Below is a small trained network, with its code and all its weights. Each question gives an input and a class and asks what happens when units are switched off, that is, made to give their printed mean instead of their output.

import numpy as np


def w(rows, s, z=0):
    codes = np.array(rows[::2]) - 128.0
    scale = np.full(codes.shape[1], s)
    scale[-1] = z or s
    return codes * scale


def norm(h):
    return h / np.sqrt((h * h).mean(-1, keepdims=True) + 1e-5)


def f(y):
    return y / 2 * (1 + np.tanh(0.7978845608 * (y + 0.044715 * y**3)))


def log_softmax(a):
    a = a - a.max(-1, keepdims=True)
    return a - np.log(np.exp(a).sum(-1, keepdims=True))


def net(x, mask):
    res = np.array(x, float).reshape(1, 4) / 4 @ E
    u = 0
    for l in range(2):
        y = f(norm(res) @ A[l][:, :-1].T + A[l][:, -1])
        res = res + np.where(mask[u : u + 11], y, B[l][:, -1]) @ B[l][:, :-1]
        u += 11
    return log_softmax(norm(res)[-1] @ U[:, :-1].T + U[:, -1])


A, B = {}, {}
E = w([
[105,208,178,33,78,47,123],'x0',
[253,137,121,134,145,71,113],'x1',
[97,101,85,125,153,76,36],'x2',
[128,128,128,127,128,128,128],'x3',
],0.014)
A[0] = w([
[36,97,108,162,148,188,146,44],'0.n0',
[45,117,122,130,127,151,117,2],'0.n1',
[124,137,125,135,134,142,182,59],'0.n2',
[22,179,155,69,111,103,143,88],'0.n3',
[157,133,126,141,124,118,122,85],'0.n4',
[105,128,114,153,131,122,89,94],'0.n5',
[72,155,153,122,109,200,231,94],'0.n6',
[3,99,104,130,135,119,31,73],'0.n7',
[67,65,109,171,142,222,121,108],'0.n8',
[176,131,118,109,134,143,110,65],'0.n9',
[34,155,145,90,104,139,131,53],'0.n10',
],0.029,0.0071)
B[0] = w([
[88,119,177,242,107,75,140,225],'0.n0',
[92,118,191,176,94,74,125,182],'0.n1',
[151,127,137,108,181,146,110,154],'0.n2',
[145,235,35,169,95,191,152,244],'0.n3',
[89,125,157,137,122,101,144,144],'0.n4',
[167,131,151,98,152,136,124,154],'0.n5',
[135,6,164,13,186,137,96,242],'0.n6',
[148,16,151,8,193,155,108,242],'0.n7',
[135,252,36,122,80,176,147,251],'0.n8',
[87,112,153,138,105,86,139,149],'0.n9',
[76,142,184,200,88,57,137,211],'0.n10',
],0.038,0.022)
A[1] = w([
[224,145,114,149,162,108,92,136],'1.n0',
[159,103,166,84,151,158,158,165],'1.n1',
[96,116,186,250,100,46,124,76],'1.n2',
[188,63,174,57,169,112,119,100],'1.n3',
[125,221,48,171,113,158,114,86],'1.n4',
[164,124,159,113,159,146,132,6],'1.n5',
[91,113,177,161,129,80,137,29],'1.n6',
[185,121,184,204,162,50,106,88],'1.n7',
[99,225,115,156,102,163,158,73],'1.n8',
[158,66,159,82,195,144,106,85],'1.n9',
[145,234,43,161,72,170,124,4],'1.n10',
],0.026,0.0041)
B[1] = w([
[62,17,86,132,135,98,148,133],'1.n0',
[131,36,87,151,167,45,49,171],'1.n1',
[115,150,232,201,97,137,131,213],'1.n2',
[141,122,173,52,166,203,85,197],'1.n3',
[138,178,25,99,62,120,175,232],'1.n4',
[92,174,183,69,111,158,134,140],'1.n5',
[174,102,123,199,98,91,117,184],'1.n6',
[21,123,126,185,61,140,151,158],'1.n7',
[221,99,39,142,179,81,115,222],'1.n8',
[196,100,193,47,176,129,121,189],'1.n9',
[131,254,54,142,175,137,185,253],'1.n10',
],0.026)
U = w([
[167,217,5,149,142,132,163,136],'0',
[105,133,189,233,87,113,130,5],'1',
[163,82,140,42,198,161,80,222],'2',
],0.015,0.0019)

Each question gives the input, the list of numbers given to net, and the class t.
The units are the neurons (one row each of A and B). Each row of codes is followed by its name. A weight is (code - 128) times the scale printed after its matrix; where a second scale follows, it is the last column's (A, B and U).
mask holds one flag per neuron, layer by layer. A switched-off neuron (its flag False) gives its mean, the last column of its row in B, instead of its output. The means were averaged over made-up inputs and are rounded, as every weight is.
A unit's drop is (log p(t) with every unit on - log p(t) with that unit switched off) / (log p(t) with every unit on - log p(t) with every unit switched off).
The circuit of an input: a set's keep is (log p(t) with only the set's units on - log p(t) with every unit switched off) / (log p(t) with every unit on - log p(t) with every unit switched off). Starting from the 12 units with the biggest drops (on a tie, the unit counted first), units are removed one at a time, each time the one whose removal leaves the highest keep (on an exact tie, the one counted first), for as long as the keep stays at least 0.8.
units of the circuit, in order: the units of the circuit, biggest drop first
k most important neurons: the k neurons with the biggest drops, biggest first
k most important neurons of layer l: the k neurons of layer l with the biggest drops, biggest first
drop of u: that unit's drop, to one decimal
input [-1,-4,-1,-6], class 1: 2 most important neurons of layer 0	[0.n0; 0.n6]
input [-4,-6,0,-6], class 1: units of the circuit, in order	[0.n0]
input [2,-8,-5,1], class 1: 3 most important neurons of layer 0	[0.n10; 0.n6; 0.n0]
input [4,-6,-6,8], class 1: 3 most important neurons	[0.n10; 0.n8; 0.n7]
input [5,6,-8,-4], class 2: 3 most important neurons	[0.n3; 0.n8; 0.n0]
input [3,7,-8,-7], class 2: 2 most important neurons of layer 0	[0.n0; 0.n10]
input [-3,-6,7,1], class 2: 2 most important neurons of layer 0	[0.n7; 0.n5]
input [-2,-7,-7,-1], class 1: 2 most important neurons	[0.n0; 0.n7]
input [2,-5,4,0], class 1: 3 most important neurons	[0.n10; 0.n1; 0.n6]
input [-2,-3,-3,-5], class 1: 3 most important neurons	[0.n0; 0.n3; 0.n7]
input [3,-4,-5,-5], class 2: 2 most important neurons	[0.n6; 0.n8]
input [-1,6,-4,-8], class 1: drop of 0.n3	0.9
input [1,-3,6,-8], class 2: drop of 0.n7	1.4
input [-2,-4,-7,-3], class 2: units of the circuit, in order	[0.n6]
input [-1,5,0,2], class 1: drop of 0.n6	0.8
input [3,-5,1,-7], class 1: drop of 1.n7	0.0
